Below are the code and all the weights of a small trained network. Each question names an input and a class and asks about switching units off, where a switched-off unit gives its printed mean instead of its output.

import numpy as np


def w(rows, s, z=0):
    codes = np.array(rows[::2]) - 128.0
    scale = np.full(codes.shape[1], s)
    scale[-1] = z or s
    return codes * scale


def norm(h):
    return h / np.sqrt((h * h).mean(-1, keepdims=True) + 1e-5)


def f(y):
    return y / 2 * (1 + np.tanh(0.7978845608 * (y + 0.044715 * y**3)))


def log_softmax(a):
    a = a - a.max(-1, keepdims=True)
    return a - np.log(np.exp(a).sum(-1, keepdims=True))


def net(x, mask):
    res = np.array(x, float).reshape(1, 6) / 4 @ E
    u = 0
    for l in range(3):
        y = f(norm(res) @ A[l][:, :-1].T + A[l][:, -1])
        res = res + np.where(mask[u : u + 4], y, B[l][:, -1]) @ B[l][:, :-1]
        u += 4
    return log_softmax(norm(res)[-1] @ U[:, :-1].T + U[:, -1])


A, B = {}, {}
E = w([
[115,34,250,103,197,11,82,105],'x0',
[165,55,86,70,115,160,110,163],'x1',
[165,86,174,87,123,144,77,211],'x2',
[116,127,129,144,109,147,144,173],'x3',
[161,98,137,188,228,114,55,138],'x4',
[170,82,98,122,252,79,192,170],'x5',
],0.0026)
A[0] = w([
[140,79,100,162,184,50,201,93,255],'0.n0',
[126,90,246,166,165,70,2,85,70],'0.n1',
[197,81,50,124,46,247,223,166,38],'0.n2',
[184,140,56,208,181,219,66,135,48],'0.n3',
],0.0029,0.0019)
B[0] = w([
[115,56,59,123,164,139,199,159,253],'0.n0',
[133,187,110,47,169,42,161,169,207],'0.n1',
[164,142,255,39,108,69,111,142,192],'0.n2',
[88,86,72,134,97,97,134,93,153],'0.n3',
],0.0053,0.002)
A[1] = w([
[131,233,60,242,54,202,121,43,195],'1.n0',
[32,217,174,197,48,83,116,151,254],'1.n1',
[154,189,72,185,19,182,179,35,117],'1.n2',
[92,140,244,126,254,71,50,90,146],'1.n3',
],0.0036,0.00092)
B[1] = w([
[73,88,43,40,98,2,29,57,254],'1.n0',
[82,186,34,127,113,129,157,70,201],'1.n1',
[142,166,59,96,138,70,105,107,230],'1.n2',
[199,176,130,87,67,117,249,215,195],'1.n3',
],0.0047,0.0027)
A[2] = w([
[120,160,108,133,101,129,135,135,2],'2.n0',
[188,192,173,172,219,72,124,142,69],'2.n1',
[180,158,88,79,113,190,149,129,107],'2.n2',
[86,66,110,219,252,183,145,144,146],'2.n3',
],0.0042,0.0022)
B[2] = w([
[96,172,173,91,99,115,102,113,60],'2.n0',
[108,49,117,41,126,117,160,208,168],'2.n1',
[153,108,191,174,109,68,157,230,168],'2.n2',
[34,65,81,254,78,150,125,102,251],'2.n3',
],0.0055,0.0012)
U = w([
[70,200,2,67,57,61,44,27,254],'0',
[200,99,230,51,27,214,47,209,100],'1',
[166,199,187,184,183,217,123,97,2],'2',
[71,21,46,227,192,160,213,189,253],'3',
[75,93,144,194,202,171,188,53,3],'4',
[193,66,171,43,196,38,225,246,254],'5',
[148,161,243,230,169,219,77,39,2],'6',
[80,235,152,59,64,84,161,132,115],'7',
],0.0046,0.0026)

Each question gives the input, the list of numbers given to net, and the class t.
The units are the neurons (one row each of A and B). Each row of codes is followed by its name. A weight is (code - 128) times the scale printed after its matrix; where a second scale follows, it is the last column's (A, B and U).
mask holds one flag per neuron, layer by layer. A switched-off neuron (its flag False) gives its mean, the last column of its row in B, instead of its output. The means were averaged over made-up inputs and are rounded, as every weight is.
A unit's drop is (log p(t) with every unit on - log p(t) with that unit switched off) / (log p(t) with every unit on - log p(t) with every unit switched off).
The circuit of an input: a set's keep is (log p(t) with only the set's units on - log p(t) with every unit switched off) / (log p(t) with every unit on - log p(t) with every unit switched off). Starting from all 12 units, units are removed one at a time, each time the one whose removal leaves the highest keep (on an exact tie, the one counted first), for as long as the keep stays at least 0.8.
circuit, biggest first: the units of the circuit, biggest drop first
most important unit: the unit with the biggest drop
top k neurons: the k neurons with the biggest drops, biggest first
top k neurons in layer l: the k neurons of layer l with the biggest drops, biggest first
input [5,-5,-1,5,-4,8], class 3: top 2 neurons : (0.n0, 2.n3)
input [6,2,3,-8,6,-8], class 5: circuit, biggest first : (0.n1, 1.n3)
input [2,-6,-1,2,1,3], class 3: circuit, biggest first : (0.n0, 2.n3, 1.n0)
input [2,6,-2,4,-6,8], class 3: top neuron in layer 2 : (2.n3)
input [-7,7,-4,0,2,3], class 5: circuit, biggest first : (0.n2, 2.n2)
input [8,-2,-6,1,-4,-2], class 5: top 2 neurons : (1.n3, 1.n0)
input [3,3,-3,4,4,3], class 3: circuit, biggest first : (2.n3, 1.n0)
input [-3,7,0,-1,-3,3], class 1: top 2 neurons : (0.n2, 0.n1)
input [8,8,0,8,-7,8], class 3: top 3 neurons : (0.n2, 0.n0, 2.n3)
input [6,-5,-8,8,8,-4], class 5: top 3 neurons : (1.n3, 0.n1, 2.n1)
input [4,-4,-6,-3,5,-3], class 5: circuit, biggest first : (1.n3, 2.n1)
input [0,2,1,-1,4,-3], class 5: circuit, biggest first : (0.n1, 1.n0)
input [4,3,-6,1,4,-8], class 7: circuit, biggest first : (0.n1, 1.n3, 1.n0)
input [-3,7,5,-7,-3,2], class 1: most important unit : 0.n1
input [-8,8,6,5,6,0], class 1: top 2 neurons in layer 0 : (0.n2, 0.n0)
input [-3,3,4,-4,-8,-1], class 1: top 2 neurons : (0.n2, 1.n0)
input [-3,4,5,6,4,-2], class 1: top 2 neurons : (0.n2, 0.n0)
input [8,0,-7,8,-6,5], class 3: top 2 neurons in layer 0 : (0.n0, 0.n2)
input [-4,2,7,-3,-3,0], class 1: top 2 neurons in layer 0 : (0.n1, 0.n0)
input [3,-7,4,-7,8,-5], class 5: top neuron : (2.n1)
